Below are the code and all the weights of a small trained network. Each question names an input and a class and asks about switching units off, where a switched-off unit gives its printed mean instead of its output.

import numpy as np


def w(rows, s, z=0):
    codes = np.array(rows[::2]) - 128.0
    scale = np.full(codes.shape[1], s)
    scale[-1] = z or s
    return codes * scale


def f(y):
    return y / 2 * (1 + np.tanh(0.7978845608 * (y + 0.044715 * y**3)))


def log_softmax(a):
    a = a - a.max(-1, keepdims=True)
    return a - np.log(np.exp(a).sum(-1, keepdims=True))


def net(x, mask):
    res = np.array(x, float).reshape(1, 6) / 4 @ E
    y = f(res @ A[0][:, :-1].T + A[0][:, -1])
    res = res + np.where(mask, y, B[0][:, -1]) @ B[0][:, :-1]
    return log_softmax(res[-1] @ U[:, :-1].T + U[:, -1])


A, B = {}, {}
E = w([
[114,250,128,170,202,57],'x0',
[110,114,120,141,117,93],'x1',
[192,94,223,97,125,48],'x2',
[219,142,71,129,39,60],'x3',
[138,134,131,120,137,146],'x4',
[129,130,129,126,129,131],'x5',
],0.014)
A[0] = w([
[177,182,77,145,157,103,132],'n1',
[190,181,10,125,74,152,165],'n2',
[108,174,82,173,139,134,136],'n3',
[89,119,166,104,180,171,235],'n4',
[81,87,79,113,114,172,158],'n5',
[71,176,74,179,198,117,173],'n6',
[148,239,150,166,174,81,164],'n7',
[196,112,168,107,100,66,130],'n8',
[150,180,146,101,57,83,112],'n9',
[129,91,209,161,206,114,122],'n10',
[181,175,99,186,154,101,88],'n11',
[81,178,153,131,203,107,121],'n12',
[73,77,51,115,131,170,254],'n13',
[67,115,224,55,139,83,193],'n14',
[154,117,130,145,148,168,139],'n15',
[160,69,169,126,117,141,117],'n16',
[132,37,174,91,104,93,190],'n17',
[196,134,189,152,150,87,110],'n18',
],0.014,0.0076)
B[0] = w([
[72,131,65,126,159,147,193],'n1',
[67,64,58,50,74,63,227],'n2',
[75,180,85,140,86,121,190],'n3',
[101,139,204,177,141,132,228],'n4',
[115,78,163,188,174,91,195],'n5',
[98,217,129,197,115,163,237],'n6',
[139,180,72,167,171,114,249],'n7',
[144,121,80,130,163,203,222],'n8',
[136,81,63,94,178,178,189],'n9',
[154,185,192,118,124,97,204],'n10',
[106,141,66,120,184,110,185],'n11',
[173,181,117,189,63,109,210],'n12',
[105,12,157,199,130,135,226],'n13',
[119,206,222,98,189,106,223],'n14',
[132,106,131,148,135,110,145],'n15',
[142,165,138,63,101,163,192],'n16',
[182,136,175,93,116,190,237],'n17',
[167,111,125,123,190,142,197],'n18',
],0.011,0.019)
U = w([
[84,49,172,201,208,120,226],'0',
[79,18,105,74,26,100,177],'1',
[56,185,143,176,83,181,135],'2',
[45,148,63,97,111,64,5],'3',
[32,157,255,1,87,178,60],'4',
[237,110,84,58,71,191,111],'5',
[183,207,163,97,162,5,164],'6',
[141,121,73,128,229,168,110],'7',
],0.011,0.003)

Each question gives the input, the list of numbers given to net, and the class t.
The units are the neurons (one row each of A and B). Each row of codes is followed by its name. A weight is (code - 128) times the scale printed after its matrix; where a second scale follows, it is the last column's (A, B and U).
mask holds one flag per neuron, in row order. A switched-off neuron (its flag False) gives its mean, the last column of its row in B, instead of its output. The means were averaged over made-up inputs and are rounded, as every weight is.
A unit's drop is (log p(t) with every unit on - log p(t) with that unit switched off) / (log p(t) with every unit on - log p(t) with every unit switched off).
unit that matters most: the unit with the biggest drop
k most important neurons: the k neurons with the biggest drops, biggest first
drop when u is switched off: that unit's drop, to one decimal
input [-1,-3,-8,-5,-3,0], class 0: 2 most important neurons => (n13; n5)
input [-8,8,2,0,-5,3], class 4: 2 most important neurons => (n17; n7)
input [8,4,0,-3,-5,3], class 2: 3 most important neurons => (n6; n3; n1)
input [-7,-2,2,1,7,4], class 5: unit that matters most => n14
input [4,-1,1,6,-6,1], class 7: 2 most important neurons => (n9; n8)
input [1,-2,-1,-7,-4,8], class 2: 2 most important neurons => (n12; n6)
input [-5,-1,0,-4,8,-6], class 0: 3 most important neurons => (n13; n5; n2)
input [8,-6,-1,0,-2,-4], class 2: 3 most important neurons => (n6; n12; n2)
input [6,2,0,-7,1,5], class 2: 2 most important neurons => (n6; n4)
input [-5,-8,7,0,-3,-1], class 4: 2 most important neurons => (n14; n7)
input [0,7,-4,-7,0,-4], class 0: 3 most important neurons => (n13; n5; n16)
input [6,1,1,-1,7,-6], class 6: drop when n8 is switched off => 0.6
input [7,-3,2,1,1,6], class 7: drop when n1 is switched off => 0.5
input [8,8,1,5,-6,-2], class 7: drop when n8 is switched off => 0.1
input [0,-4,8,8,4,0], class 5: unit that matters most => n17
